(in the rows, 128 means zero)
Here are made-up things, facts about them, and rows of numbers that follow some of those facts. Name the thing behind each unnamed row.

Some facts about the things:
Π: belongs to class; Θ: refers to; ω: uses
bekliklik -Π-> 499; bidi -Π-> 499; bigrak -Π-> 384
boskam -Π-> 384; braklol -Π-> 499; broman -Π-> 499
bromum -Π-> 499; brupes -Π-> 216; bruran -Π-> 392
brute -Π-> 216; dedrim -Π-> 499; degrobrok -Π-> 499
delir -Π-> 392; dibuse -Π-> 499; dradra -Π-> 499
draflan -Π-> 499; drazufi -Π-> 392; drozu -Π-> 499
drupu -Π-> 392; drura -Π-> 384; fezedak -Π-> 499
flumomu -Π-> 216; folu -Π-> 499; gagom -Π-> 499
gegagan -Π-> 499; gerul -Π-> 216; gribin -Π-> 499
griplun -Π-> 499; gusen -Π-> 925; guvun -Π-> 925
keklaplel -Π-> 384; kepor -Π-> 499; keskiklim -Π-> 499
ketipak -Π-> 499; kiskes -Π-> 392; kliflos -Π-> 384
klipo -Π-> 499; klodri -Π-> 499; kubor -Π-> 499
kubral -Π-> 384; letri -Π-> 392; lipetik -Π-> 499
loga -Π-> 216; lopos -Π-> 499; lunos -Π-> 499
meflo -Π-> 392; midros -Π-> 499; mobrok -Π-> 499
molum -Π-> 384; nikarok -Π-> 216; niskibi -Π-> 384
nizon -Π-> 499; pesa -Π-> 925; plagu -Π-> 499
plezim -Π-> 499; plidam -Π-> 499; puskik -Π-> 216
revula -Π-> 499; rodres -Π-> 216; ruso -Π-> 499
semer -Π-> 925; sipi -Π-> 392; skesun -Π-> 499
staskem -Π-> 392; stestom -Π-> 499; steteplis -Π-> 216
stifa -Π-> 499; stofis -Π-> 925; stulaplur -Π-> 499
tabik -Π-> 499; tagre -Π-> 384; tedrezo -Π-> 216
tisker -Π-> 499; traflo -Π-> 216; vadul -Π-> 499
vasafu -Π-> 384; zedotri -Π-> 499; zodrodral -Π-> 384
zupem -Π-> 499; bekliklik -Θ-> drozu; bigrak -Θ-> degrobrok
broman -Θ-> lopos; bruskor -Θ-> keklaplel; brute -Θ-> letri
degrobrok -Θ-> bekliklik; drazufi -Θ-> lunos; drupu -Θ-> dibuse
fakal -Θ-> klibedrim; fezedak -Θ-> gusen; folu -Θ-> zuplok
gafloti -Θ-> plezim; gegagan -Θ-> kubral; gribin -Θ-> tisker
griplun -Θ-> kubor; gusen -Θ-> drupu; keklaplel -Θ-> mafi
kepor -Θ-> zupem; klibedrim -Θ-> nikarok; klodri -Θ-> starer
kubral -Θ-> rodres; letri -Θ-> gaklaral; loga -Θ-> dedrim
lopos -Θ-> klubas; lunos -Θ-> delir; mafi -Θ-> drazufi
meflo -Θ-> ketipak; midros -Θ-> steteplis; moklel -Θ-> griplun
molum -Θ-> kepor; muter -Θ-> semer; niskibi -Θ-> klipo
plaber -Θ-> fezedak; plagu -Θ-> vasafu; plezim -Θ-> plagu
starer -Θ-> guvun; steteplis -Θ-> tretak; stezadu -Θ-> molum
stifa -Θ-> vadul; traflo -Θ-> nizon; tretak -Θ-> brute
vasafu -Θ-> tagre; zupem -Θ-> stifa; bigrak -ω-> tedrezo
boskam -ω-> dibuse; boskam -ω-> letri; braklol -ω-> bidi
bromum -ω-> bekliklik; degrobrok -ω-> staskem; degrobrok -ω-> niskibi
dradra -ω-> mobrok; drazufi -ω-> ruso; drura -ω-> dradra
drura -ω-> kubor; fezedak -ω-> pesa; flumomu -ω-> drazufi
gagom -ω-> tabik; gegagan -ω-> ruso; gusen -ω-> midros
keskiklim -ω-> traflo; keskiklim -ω-> folu; ketipak -ω-> revula
kiskes -ω-> griplun; klodri -ω-> semer; kubor -ω-> drozu
kubor -ω-> mobrok; lunos -ω-> dedrim; midros -ω-> plidam
midros -ω-> zedotri; mobrok -ω-> kubor; niskibi -ω-> degrobrok
nizon -ω-> stifa; plagu -ω-> lipetik; plidam -ω-> zedotri
plidam -ω-> midros; puskik -ω-> draflan; revula -ω-> tabik
skesun -ω-> klodri; stestom -ω-> mobrok; tisker -ω-> gerul
traflo -ω-> griplun; traflo -ω-> folu; vasafu -ω-> bidi
zedotri -ω-> gusen; zodrodral -ω-> bruran

Named rows:
[114 109 114 109 129 134 120 106 114 141 133 145 126 130 113 146 140 112
 135 122 143 147 120 194 158 119 107 115 101 129 122 111 131]: keklaplel
[115 111 117 109 127 114 129 115 109 149 124 135 122 129 113 135 141 109
 140 123 143 131 120 213 159 111 106 109 101 128 122 111 128]: mafi
[115 117 115 111 127 101 120 106 119 129 140 140 122 129 115 119 132 113
 136 122 136 114 118 135 140 110 108 109 108 128 120 112 125]: degrobrok
[120 123 120 110 124 108 130 106  99 129 115 119 110 128 115 137 132 110
 135 123 142 122 125 137 147 111 104 110 116 128 118 124 126]: staskem
[117 136 117 109 124  99 120 106 103 127 137 121 115 127 113 126 132 113
 134 123 135 118 119 152 139 111 109 109 104 128 117 120 126]: niskibi
[116 117 121 111 124 105 134 107  99 135 115 115 110 130 118 131 132 110
 133 123 140 136 118 159 149 113 108 109 106 135 118 162 127]: tedrezo
[116 123 157 156 129  99 126 108 156 127 118 144 166 128 113 116 134 147
 134 175 137 123 122 128 158 111 104 110 101 142 123 142 127]: drura
[117 104 162 137 128 102 131 107 101 128 115 137 141 127 114 115 134 132
 146 162 137 130 120 129 157 110 104 109  98 129 123 201 127]: dradra
[115 175 136 110 189 100 120 108  99 129 114 115 140 136 113 130 133 111
 136 122 134 136 122 137 138 112 103 111 105 129 182 110 128]: stezadu
[115 160 133 109 181  99 120 109 101 128 115 118 135 129 114 129 132 119
 136 123 134 149 123 128 137 110 103 109 120 130 174 110 128]: molum
[128 108 116 109 124 107 123 106  99 128 117 125 115 128 112 132 132 109
 139 123 135 130 119 127 138 113 102 116 120 129 118 149 125]: lipetik
[117 112 117 109 124 103 121 106 104 128 128 133 120 127 114 123 132 110
 137 122 136 121 120 129 140 110 104 110 111 128 119 114 125]: stulaplur
[127 139 116 113 123 100 121 107 109 128 138 138 110 129 113 138 132 112
 146 125 135 117 121 127 136 110 104 125 132 129 119 110 125]: gusen
[114 126 119 109 124  99 129 106 103 131 116 122 117 129 114 123 133 109
 134 122 136 126 121 162 144 110 111 109 112 130 117 114 126]: starer
[122 105 116 109 124 118 131 106 100 129 114 137 120 129 114 132 135 108
 143 122 134 146 121 127 139 110 105 131 134 129 118 120 124]: dibuse
[116 124 119 110 123 100 122 107 106 128 124 129 117 128 113 125 132 112
 133 123 134 131 119 134 139 110 109 109 111 129 118 121 124]: kubral
[114 126 120 109 124  99 129 107 103 131 115 122 118 129 114 124 133 109
 133 122 136 126 120 161 143 111 111 109 112 129 117 115 126]: klibedrim

Which thing is each row?
No name comes twice in this set of rows, the named rows included.
[136 120 119 109 124 107 131 108 100 128 118 138 109 130 113 143 132 109
 157 124 134 137 124 128 136 110 103 150 154 129 117 122 125]	semer
[135 107 126 109 127 103 166 146 114 148 131 150 109 128 115 122 137 110
 148 123 139 113 121 154 154 114 103 110  99 134 118 115 135]	delir
[114 103 151 124 129 117 148 109 120 127 116 131 169 131 114 116 134 120
 135 171 136 149 127 130 148 120 105 141 100 130 133 251 126]	drozu
[132 113 119 109 126 108 141 136 106 147 137 137 109 127 115 133 135 110
 134 122 145 111 119 186 156 112 104 110 101 129 119 110 133]	drazufi
[116 104 170 146 127  98 129 106  99 128 137 152 125 134 112 114 134 138
 199 160 137 126 119 130 164 111 105 110 102 130 122 147 128]	stestom

The same things again, as new rows of numbers:
Some things and their rows:
[163 157 119 138 121 115 131 107 108 126 116 134 136 131 102 125 125 152
 115 126 122 124 132 123 105 115 131 147 135 128 139 119 117 124 110 133
 156 122 127 119 145 126 139]: drozu
[ 80  85 132 137 136 168 124 122 140 119 170 118 108 129 152 156 143 133
 119 103 143 127 106 120 176 117 130  83  82 151 125 144 122 106 170 127
 139 122 126 138 120 136 146]: zodrodral
[ 64 103 219 162 114  96 136 125 122 151 206 128 154 108 171 126  97 136
 151 130 126 142 123 101 154 182 119 119 136 128 115 167 175 163 156 140
 196 182 130 115  96 144 147]: plidam
[135 194  95 125 132 106 129 100 123 127 131 132 128 134  99 110 122 132
 126 131 128 119 129 128 103 128 137 152 174 112 151 117 129 129 129 129
 129 140 150 128 138 139 143]: rodres
[157 126 110 112 115 114 131 139 125 118 114 130 122 127 115 119 137 122
 137 141 126 132 128 124 120 108 132 145 150 135 122 123 131 108 131 133
 111 124 130 129 131 125 129]: tabik
[127  89 126 121 123 138 129 146 122 146 167 126 125 122 124 141 130 112
 133 144 139 112 131 127 128 137 126 117 140 125 124 138 144 136 132 129
 131 117 125 123 124 138 134]: braklol
[103 127  93 109 137 135 120 137 127 147 169 129 114 124 117 131 119 102
 145 153 152 105 133 136 126 148 130 120 170 110 138 145 153 143 150 128
 106 127 144 129 116 153 139]: flumomu
[153 168 135 141 132 103 125 126 128 139  86 137 137 129 128 132 123 139
 122 135 116 162 128 134  98 142 132 143 132 110 120 103 123 130 103 117
  99 130 116 127 130 115 119]: drupu
[126  85 125 119 123 139 130 147 122 147 170 125 124 122 124 142 130 111
 134 146 140 112 131 127 128 138 125 116 140 125 123 141 146 135 132 129
 130 116 125 124 123 140 135]: skesun
[122 178 100 113 135 111 127 117 129 120 111 132 127 134 116  97 116 122
 135 133 126 118 132 137 116 130 131 151 164 116 146 128 129 136 125 129
 112 143 147 129 127 135 126]: gerul
[138 106 123 135 120 132 132 128 116 152 185 126 126 122 108 150 135 125
 123 142 139 114 127 119 115 135 131 119 149 120 130 126 143 130 133 129
 149 116 128 121 136 143 151]: tisker
[100  72  97  73 112 135 126 116 115 147 187  91 134 120 136 131 115 138
 113 135 143 130 152 137 114 152 138 127 149 139 101 123 137 152 133 134
 131  97 145 123 114 129 128]: lunos
[136  74 103 108 117 140 124 160 124 144 176 127 109 117 116 152 141 101
 147 162 153 120 128 122 131 126 131 112 156 129 114 138 156 116 154 131
 104 109 127 129 121 144 142]: revula
[147 125 128  85 109 114 127 111 120 132 133 115 136 130 118 104 110 154
 121 121 121 132 128 143  84 133 136 146 136 166 115 114 119 132 109 137
 125 116 149 135 114 117 117]: kepor
[154 218 110 188 162 105 139 156 142  97  80 167 121 129 112 111 145  79
 147 138 128 121 149 147 196  87 108 159 174  75 181 157 147 118 113 102
 132 158 122 108 143 140 145]: steteplis
[ 66  69 137 125 140 174 123 138 146 111 148 118 109 129 168 142 134 121
 130 104 142 125 111 130 189 120 123  83  69 156 119 157 121 114 165 128
 124 125 124 139 110 131 127]: bigrak
[130  96 111 136 147 172 106 125  84 155 119 145 132 124 116 152  92 154
 121 146 160  88 155 150 130 145 112 107  79 121 135 177 120 170 106 140
 174  95 104 101 126 140 128]: dradra

Name these rows:
No name comes twice in this set of rows, the named rows included.
[112 117 153 111 122 151 117  98 151 124 130 125 114 138 149 126 111 176
 120  83 126 126  76 120 112 106 138 113  73 195 120 122  95  97 136 142
 125 135 147 156 118 127 128]	keklaplel
[ 82 130 239 227 146  92 145 180 145 123 158 164 148 101 187 128 117  85
 171 134 128 149 143 121 252 139  88 130 138  94 144 209 196 155 136 111
 204 205 105  93  98 146 152]	midros
[141  99 113 129 117 133 130 135 116 153 192 127 120 120 105 156 140 119
 128 149 145 116 127 117 116 132 134 115 155 121 125 126 149 123 143 130
 138 112 128 124 133 145 155]	ketipak
[120  70 123 104 124 142 125 167 128 138 145 127 119 121 137 131 127 100
 149 152 142 116 134 134 142 134 121 117 134 131 114 152 148 133 136 131
 104 119 123 126 112 136 118]	gegagan
[134 113 116  83 110 118 126 112 129 140 123 113 139 130 135 108 101 158
 119 120 123 126 124 121  84 124 138 157 141 148 110 112 114 132 102 142
 122 124 146 131 130 125 117]	zupem
[133 136 147  86 122 122 118 115 128 112 113 115 128 131 129 101 119 148
 131 111 121 151 132 173 106 148 130 121 100 189 113 119 117 134 124 128
 107 114 147 150  87 102  99]	stezadu
[147 158 146 140 137 111 135 130 137 147 103 127 143 134 129 129 130 125
 107 124 106 149 126 138  91 149 130 139 134 103 128  89 119 143  83 107
 101 125 118 129 136 113 113]	staskem
[ 75 116 215 173 121 120 124 121 145 141 194 122 144 107 167 152 113 136
 149 120 130 152 131 100 158 172 119 101 113 123 110 137 165 160 171 137
 183 171 133 132 109 132 136]	gusen
[ 99 135 103 114 139 134 122 130 127 145 163 130 121 127 120 124 113 108
 140 146 146 103 133 139 123 151 128 123 160 109 142 144 148 150 139 127
 117 131 143 126 118 151 135]	puskik
[160 167 134 152 121 125 126 105 139 118 124 124 130 127 109 147 144 145
 120 114 120 143 135 111 113 113 134 131 127 123 128  85 119 119 138 130
 146 129 134 140 152 115 132]	guvun
[130 134 138 100 119 126 118 104 140 138 119 120 130 131 134 121 109 164
 122 110 123 138 112 128  85 128 137 135 114 161 113 106 110 123 114 137
 114 127 146 145 121 122 116]	mafi

The same things again, as new rows of numbers:
Known rows:
[149  97 170 117 121 137 128 122 190 141 150 137 127 177 122 138 126 124
 153  94  99 138 103 173 125 134 146 149 158  61 108 142 148 134 113 116
 140 128 105  92 154]: tedrezo
[127  65 174 105 171 137 118 117 160 173  70  89 117 177 104 125 134 121
 142  86 108 133 102 138  96 105 151 165 164  89 134  96 129 140 115 105
 165 204 106  85 114]: bigrak
[137 102 182 102 151 131 113 114 147 146 112 138 118 169 108 132 137 140
 162  89  96 126  85 142 117 128 102 163 148  71 128 134 114 124 103 113
 138 173 123 119 120]: tisker
[136 132 181 128 151 132 119 107 151 140 131 114 134 163  99 119 125 125
 134 115 120 134 108 154 125 120 161 179 156  74 118 138 163 143 126 114
 149 167 106  89 141]: staskem
[136  85 184  94 160 132 119 120 153 158 110 131 120 175 119 136 140 133
 154  87  94 130  89 145 116 113 118 165 154  79 133 122 120 131 109 110
 145 176 108 111 121]: bromum
[147 133 180 134 135 140 120 109 161 121 141 132 122 159  96 125 123 128
 154 101 106 136 103 156 122 138 126 168 159  60 104 157 149 128 111 116
 143 152 116  92 141]: klubas
[134  97 173 140 148 143 117 108 163 135 113 101 115 165  81 123 117 121
 138 101 117 145 113 150  97 138 151 166 158  73 108 129 151 143 114 113
 154 175 104  75 138]: kubral
[115  70 197  94 173 155 124 124 187 118 103 133 127 174 150 138 137 133
 162  90  98 157  93 121 117 134 115 182 152  95 159 112 125 109 130  81
 137 165 131 109 101]: dradra
[140  99 183 121 147 140 125 117 162 134 150 136 119 168 107 137 123 125
 141 100 100 146 104 160 116 130 135 170 152  71 113 145 149 141 112 115
 144 150  90  93 144]: stulaplur
[167  77 193 121 159 164 137 122 160 135 133  64 131 154  58 106 112 118
 112 103 119 125  98 146 112 144 154 160 178 107  96 113 142 154  93 109
 135 160 123  62 141]: molum
[141  84 183 113 152 139 134 128 167 153 146 127 117 179 112 141 131 116
 132  96  95 144 107 162 115 115 142 170 162  74 114 135 152 146 108 114
 155 158  68  80 144]: folu
[149  67 170  83 134 126 131 140 185 191 104 121 120 201 134 142 155 122
 157  73  86 113  89 158 123  98 125 141 175  68 127 108 117 126  96 111
 156 167  96  95 126]: traflo
[168  99 183 104 131 161 135 111 160 133 146 110 121 152  91 127 120 112
 139 109 105 112 110 153 139 121 139 173 170  93  86 119 146 128 108 107
 138 142  99  84 135]: mafi
[130  81 173 113 161 136 110 110 154 160  73  96 116 171  93 121 133 129
 151  88 111 130  98 135  97 120 135 162 159  80 128 108 123 133 110 107
 156 200 122  94 115]: boskam
[140 101 183 119 144 139 126 119 160 138 148 135 117 170 104 137 128 124
 140  99  99 143 103 159 116 129 131 168 153  69 112 144 147 141 109 116
 145 152  88  92 144]: bidi
[147  83 170  90 131 127 122 128 180 170 108 131 124 189 130 138 146 131
 167  78  92 117  87 156 124 115 121 142 164  66 125 119 116 122 102 112
 144 158 119 108 128]: flumomu
[143  98 182 118 155 141 133 121 173 146 137 117 126 170 116 133 128 112
 137  97 101 144 110 163 120 109 156 174 169  75 116 136 160 142 121 112
 158 158  86  75 143]: muter

Which thing is each row?
No name comes twice in this set of rows, the named rows included.
[135  68 183  84 165 130 127 129 157 179 104 122 119 184 125 140 148 124
 144  83  91 128  91 147 115  96 127 165 162  83 138 109 122 137 107 109
 156 184  90 102 120]	klodri
[ 81 209 199 173 131 114  97 120 180 110 107 150 103 183 134 151 124 160
 152  79 101 141 109 173  88 169 140 182 150  11 141 202 153 149 135 148
 154 187 120  93 158]	gaklaral
[ 85 197 200 176 153 112  92 122 175 126 101 129 112 193 137 146 124 152
 137  86 105 142 114 166  87 151 159 193 161  18 148 189 165 155 141 139
 165 206 101  82 152]	letri
[118 128 188 168 131  98  92 110 181 122 131 144 129 192 129 135 138 129
 148  78  96 192 103 163  95 115 152 165 163  12 149 191 169 149 141 123
 169 195  99  99 155]	tretak
[112  84 199 103 169 162 119 119 190  93 106 143 128 168 149 134 132 140
 173  93 102 163  91 111 117 156 101 185 146  92 159 121 122  98 132  76
 126 157 152 116  96]	kubor
[145 116 184 128 132 138 117 110 156 118 155 143 118 162  92 132 122 133
 149 102 103 142  99 155 118 147 118 165 148  61 106 158 142 135 106 117
 134 148 108 103 144]	dibuse
[146 113 183 110 170 131 112 120 148 166  90 104 126 179 110 120 141 130
 151  93 103 111  94 133 118 106 122 175 175  73 130 122 129 123 106 106
 156 197 111  95 111]	kiskes
[146  79 171 111 130 139 134 127 195 151 148 129 129 182 133 143 127 116
 145  92  97 142 107 176 124 120 162 153 163  70 113 132 155 141 119 114
 148 131  91  85 155]	loga
[143  76 161  77 214 148 153 131 142 181 117 132 129 158 110 120 137 127
 164 101 103 128  81 147 116 113 106 161 147 110 127 117 121 120  84 103
 148 140 115  91 115]	lunos
[143  90 152  99 146 158 136 104 150 148 144 156 104 153 104 142 119 113
 165 120 104 126 120 156 128 121 122 177 135  90  87 118 146 114 107 105
 147 127  71  95 129]	stifa
[139 113 173 148 134 142 108 101 157 120 117 108 114 159  68 117 115 130
 147 103 119 142 108 145  99 153 133 161 154  65 100 141 144 137 108 114
 145 173 122  86 137]	tagre
[143  87 181  93 150 128 123 131 151 176 105 128 109 188 107 136 152 131
 154  80  87 116  86 141 114 109  96 157 166  69 126 121 111 126  88 112
 152 187  94 103 115]	revula
[136  86 171 160 104  87  87 110 202 127 153 158 141 205 140 137 141 124
 159  73  91 209  96 172 102 112 155 135 160   5 146 185 167 147 139 116
 162 170 100 112 165]	steteplis

The same things again, as new rows of numbers:
Some things and their rows:
[ 85  63 207 223 189  89 134 176 196 129 156 102  47 143 170 171 144 132
  98 102 107  71 163  80 117 220 146 128]: kubor
[ 96  91 217 235 206 148 123 190 216 161 162 118  82 137 163 166 142 101
 110 110  67  64 162  86 143 247 128 121]: drozu
[ 91  67 206 204 179 140 105 182 219 168 151 130  73 117 159 178 163 117
 110 122 108  62 154  47 124 217 118 128]: mobrok
[ 84  70 200 221 140  87 134 185 218 135 181 107  42 163 153 144 146 107
  94 106 142  67 182  69 142 163 121 128]: stestom
[125 128  76 111 129 126 170  71 136  90 127 159 144 109 163 135 147 116
 132 150 123 127 140 141  90 123 130 150]: gusen
[147 139  90  92  87 101 110  98  97 114 135 132 136 163 117 110 126 140
 135 169 134 135 110  89 122  87 131 153]: traflo
[123 139 133 139 110  69 143 127 105  95 150 120 106 155 104 159 118 143
 130 112 123 131 129 140 127 108 119  86]: nizon
[155  97 152 113 129 124 116 108 129 113 133 105 128 133  97 141 138 127
 125 146 124 148 110  69 118 103 150 127]: broman
[129 128 137 138 103 112 130 139 116 116 139 103 114 141  99 120 128 131
 122 123 137 146 130 138 150  94 126 120]: braklol
[ 92 150 125 141  84  83 116 162  97 113 137 133 107 149 118 142 143 128
 132  90 162 128 133 177 148 110  79 111]: tisker
[147 137 111 126 150 106 156 100 108 107 136 137 121 124 149 123 104 150
 134 135  97 127 126 129 103 151 175 110]: klubas
[134 111 142 113 156 122 136 109 137 118 128 122 130 114 131 118 115 126
 133 125 139 150 128 126 109 123 146 110]: keklaplel
[143 163 114 149 127 129 130 142  95 142 114 119 116 139 137 121 107 144
 124 133 105 106 129 166 151 149 144 140]: nikarok
[ 98 111 128 115 141 133 121 128 143 117 156 137 146 119 135 116 121 134
 140 123 142 149 127 137 112 100 123 107]: molum
[ 93  82 109 135 151 179 118 145 172 149 101  64 154 110 158  57 137 147
 147  97 140 197 157 181 145  57 142 144]: niskibi
[128 138 109 115 121 126 133 117 121 127 124 138 130 131 152 101 112 132
 126 137 131 117 135 127 119 135 138 145]: tretak
[149 143 154 129 153 125 146 120 124 116 133 143 124 103 118 130  87 114
 117 122 135 127 125 159 121 144 135  94]: tagre

Name these rows:
No name comes twice in this set of rows, the named rows included.
[149 146 153 100 153 164 104 146 135 158  63 120 187 106 104 113 149 132
 153 138 102 154  57 106 115 122  43 162]	folu
[112 104 128 102 102 121  94 121 127 108 153 136 142 139 102 155 157 131
 143 142 136 155 109  73 113  98 110 123]	klodri
[116 120 121  84 122 112 117 105  95 127  69  99 116 133 155  96 184 102
 136  94 229 127 105 130 108 180 117 222]	muter
[ 93  69 193 171 145  76 158 180 219 147 164 133  10  97 169 150 116 164
  52  92 210  39 219  76 101 105 143 116]	drura
[132 136  92 126 136 137 171  85 153 102 117 160 140 109 167 121 142 117
 124 146 130 117 146 150 107 125 127 158]	stofis
[108 125  89 101 125 104 124 103 120 110 156 167 131 147 154 133 139 144
 148 142 126 126 122 105  93 139 138 118]	starer
[155 134 160 142 108 103 142 133 119 121 130 112 113 134  83 132 100 110
 111 126 137 130 133 129 146 101 133 116]	plagu
[155 123 148 121 126 102 160 113 136 110 136 124 121 121 108 109  83 114
 108 117 162 136 134 154 127 104 142 115]	vasafu
[138 117 137 109 145 206  91 102  78 141 103 106 159  98 100 175 157 122
 138 127 109 161 113 135 138 165 178 109]	griplun
[102 138 128 139 132 117 117 148 122 118 140 125 129 135 124 150 125 153
 141 110  97 135 129 159 131 114 116  85]	vadul
[117 137 138 122 150 131 108 134  98 122 121 131 139 122 114 169 140 149
 146 119  96 136 101 129 124 174 124  95]	dibuse

